Below are the code and all the weights of a small trained network. Each question names an input and a class and asks about switching units off, where a switched-off unit gives its printed mean instead of its output.

import numpy as np


def w(rows, s, z=0):
    codes = np.array(rows[::2]) - 128.0
    scale = np.full(codes.shape[1], s)
    scale[-1] = z or s
    return codes * scale


def norm(h):
    return h / np.sqrt((h * h).mean(-1, keepdims=True) + 1e-5)


def f(y):
    return np.maximum(y, 0)


def log_softmax(a):
    a = a - a.max(-1, keepdims=True)
    return a - np.log(np.exp(a).sum(-1, keepdims=True))


def net(x, mask):
    res = np.array(x, float).reshape(1, 4) / 4 @ E
    u = 0
    for l in range(4):
        y = f(norm(res) @ A[l][:, :-1].T + A[l][:, -1])
        res = res + np.where(mask[u : u + 8], y, B[l][:, -1]) @ B[l][:, :-1]
        u += 8
    return log_softmax(norm(res)[-1] @ U[:, :-1].T + U[:, -1])


A, B = {}, {}
E = w([
[96,1,67,88,196,209,99],'x0',
[187,131,69,156,181,46,152],'x1',
[117,158,41,163,101,177,111],'x2',
[199,191,138,63,204,223,241],'x3',
],0.009)
A[0] = w([
[101,161,209,114,42,227,80,28],'L0N1',
[95,225,33,139,57,193,103,36],'L0N2',
[181,165,56,145,191,32,121,62],'L0N3',
[114,148,137,143,62,82,121,163],'L0N4',
[98,88,132,145,183,190,108,67],'L0N5',
[126,242,172,149,117,125,125,3],'L0N6',
[114,114,252,84,149,88,129,66],'L0N7',
[151,205,163,119,130,173,169,90],'L0N8',
],0.015,0.0048)
B[0] = w([
[15,140,23,160,145,77,241,220],'L0N1',
[212,60,185,229,159,157,125,206],'L0N2',
[85,131,50,154,149,87,218,255],'L0N3',
[151,157,147,102,32,102,99,227],'L0N4',
[172,132,142,40,66,135,162,193],'L0N5',
[191,145,203,58,17,108,169,211],'L0N6',
[200,83,132,253,142,172,140,218],'L0N7',
[115,222,107,104,172,141,41,231],'L0N8',
],0.017,0.0088)
A[1] = w([
[99,176,90,56,88,91,77,120],'L1N1',
[165,71,183,205,165,112,109,108],'L1N2',
[52,100,143,148,73,85,65,73],'L1N3',
[13,146,224,160,81,251,150,127],'L1N4',
[173,82,165,83,75,144,145,61],'L1N5',
[119,39,111,74,112,145,83,13],'L1N6',
[128,117,112,165,38,74,55,118],'L1N7',
[132,169,121,111,166,165,59,4],'L1N8',
],0.016,0.0023)
B[1] = w([
[132,116,126,202,118,153,109,189],'L1N1',
[151,131,105,163,128,178,140,192],'L1N2',
[158,186,120,77,192,136,152,190],'L1N3',
[166,82,141,115,219,2,124,165],'L1N4',
[80,163,96,170,82,142,75,191],'L1N5',
[132,93,164,98,75,101,107,173],'L1N6',
[143,185,131,91,195,168,126,254],'L1N7',
[115,169,113,129,127,128,101,154],'L1N8',
],0.021,0.0088)
A[2] = w([
[45,99,178,127,170,167,172,3],'L2N1',
[74,76,185,124,132,198,124,157],'L2N2',
[131,185,145,56,238,196,74,15],'L2N3',
[251,63,196,210,161,172,119,151],'L2N4',
[155,115,200,78,52,69,78,154],'L2N5',
[29,104,182,125,178,164,175,29],'L2N6',
[113,1,68,47,131,214,101,94],'L2N7',
[83,85,104,134,63,147,169,50],'L2N8',
],0.016,0.0025)
B[2] = w([
[136,89,119,118,159,84,139,135],'L2N1',
[162,208,158,148,176,118,191,140],'L2N2',
[66,172,159,23,204,137,59,254],'L2N3',
[169,57,82,139,151,212,72,239],'L2N4',
[140,139,151,96,18,84,125,184],'L2N5',
[188,134,18,134,115,72,127,139],'L2N6',
[251,192,215,189,108,10,161,206],'L2N7',
[64,158,129,79,86,192,85,178],'L2N8',
],0.017,0.0084)
A[3] = w([
[170,166,143,142,148,147,165,164],'L3N1',
[59,149,162,130,130,119,32,134],'L3N2',
[68,124,5,86,17,237,181,68],'L3N3',
[154,72,192,222,170,170,152,118],'L3N4',
[168,29,197,184,154,179,116,15],'L3N5',
[44,71,62,159,166,17,245,10],'L3N6',
[96,195,94,161,114,89,108,174],'L3N7',
[90,117,81,104,79,139,111,61],'L3N8',
],0.015,0.0014)
B[3] = w([
[77,48,128,94,116,121,75,208],'L3N1',
[68,85,101,84,105,192,117,170],'L3N2',
[29,191,194,161,116,178,95,176],'L3N3',
[150,118,74,148,133,167,104,179],'L3N4',
[181,108,81,192,144,127,124,175],'L3N5',
[4,98,92,183,146,48,190,250],'L3N6',
[109,29,161,133,135,157,111,219],'L3N7',
[133,229,116,178,133,126,138,137],'L3N8',
],0.02,0.011)
U = w([
[60,89,88,165,153,35,186,166],'0',
[185,143,208,119,8,78,106,166],'1',
[103,153,136,36,192,141,74,161],'2',
[200,78,78,196,145,157,97,146],'3',
[59,136,120,163,95,182,111,168],'4',
[131,114,171,107,116,172,200,1],'5',
],0.016,0.0063)

Each question gives the input, the list of numbers given to net, and the class t.
The units are the neurons (one row each of A and B). Each row of codes is followed by its name. A weight is (code - 128) times the scale printed after its matrix; where a second scale follows, it is the last column's (A, B and U).
mask holds one flag per neuron, layer by layer. A switched-off neuron (its flag False) gives its mean, the last column of its row in B, instead of its output. The means were averaged over made-up inputs and are rounded, as every weight is.
A unit's drop is (log p(t) with every unit on - log p(t) with that unit switched off) / (log p(t) with every unit on - log p(t) with every unit switched off).
The circuit of an input: a set's keep is (log p(t) with only the set's units on - log p(t) with every unit switched off) / (log p(t) with every unit on - log p(t) with every unit switched off). Starting from the 12 units with the biggest drops (on a tie, the unit counted first), units are removed one at a time, each time the one whose removal leaves the highest keep (on an exact tie, the one counted first), for as long as the keep stays at least 0.8.
units of the circuit, in order: the units of the circuit, biggest drop first
unit that matters most: the unit with the biggest drop
top k neurons: the k neurons with the biggest drops, biggest first
top k neurons in layer l: the k neurons of layer l with the biggest drops, biggest first
drop of u: that unit's drop, to one decimal
input [7,-7,-8,1], class 3: top 2 neurons -> (L0N6, L0N4)
input [-1,6,-7,7], class 2: top 3 neurons -> (L0N1, L0N8, L0N2)
input [-1,-8,-1,5], class 0: units of the circuit, in order -> (L0N1)
input [-3,4,2,6], class 2: top 2 neurons -> (L0N8, L0N1)
input [2,4,5,6], class 2: top 3 neurons -> (L0N1, L0N7, L0N8)
input [-4,1,-5,-4], class 3: top 2 neurons -> (L0N7, L0N8)
input [5,-7,7,-6], class 0: top 2 neurons -> (L0N1, L0N7)
input [7,-4,3,1], class 1: top 2 neurons -> (L0N5, L2N7)
input [-7,6,3,-8], class 2: top 3 neurons -> (L1N7, L0N1, L1N3)
input [-6,-7,2,2], class 0: top 2 neurons in layer 0 -> (L0N1, L0N2)
input [0,-3,-4,1], class 3: top 2 neurons -> (L0N7, L0N3)
input [3,-6,8,8], class 2: top 4 neurons -> (L0N8, L0N7, L0N3, L2N3)
input [0,-5,4,-1], class 0: top 2 neurons -> (L0N1, L3N6)
input [3,-8,4,-7], class 0: top 2 neurons -> (L0N1, L0N8)
input [6,-2,6,-2], class 1: unit that matters most -> L0N5
input [-5,-7,8,-8], class 2: top 2 neurons -> (L1N7, L0N3)
input [-4,-5,-8,6], class 3: top 2 neurons -> (L0N7, L1N7)
input [8,7,-3,-6], class 1: top 4 neurons in layer 0 -> (L0N1, L0N7, L0N5, L0N2)
input [1,-8,4,7], class 0: top 2 neurons -> (L0N1, L1N7)
input [-8,-4,8,6], class 1: unit that matters most -> L0N6
input [-7,-8,4,7], class 0: top 2 neurons in layer 1 -> (L1N4, L1N7)
input [-7,-6,-4,-4], class 1: top 3 neurons in layer 0 -> (L0N6, L0N4, L0N3)
input [6,2,-5,-6], class 1: top 2 neurons in layer 2 -> (L2N7, L2N5)
input [3,-1,4,-1], class 3: top 3 neurons in layer 0 -> (L0N2, L0N6, L0N4)
input [4,-3,5,-7], class 2: drop of L1N5 -> 0.0
input [-5,0,-1,1], class 1: drop of L0N6 -> 0.9
input [-1,-4,8,-4], class 3: drop of L0N2 -> 2.0
input [-1,3,1,7], class 2: drop of L2N3 -> 0.1
input [-5,-2,-1,2], class 1: units of the circuit, in order -> (L0N6)
input [0,-7,-6,0], class 0: top 2 neurons in layer 0 -> (L0N1, L0N2)
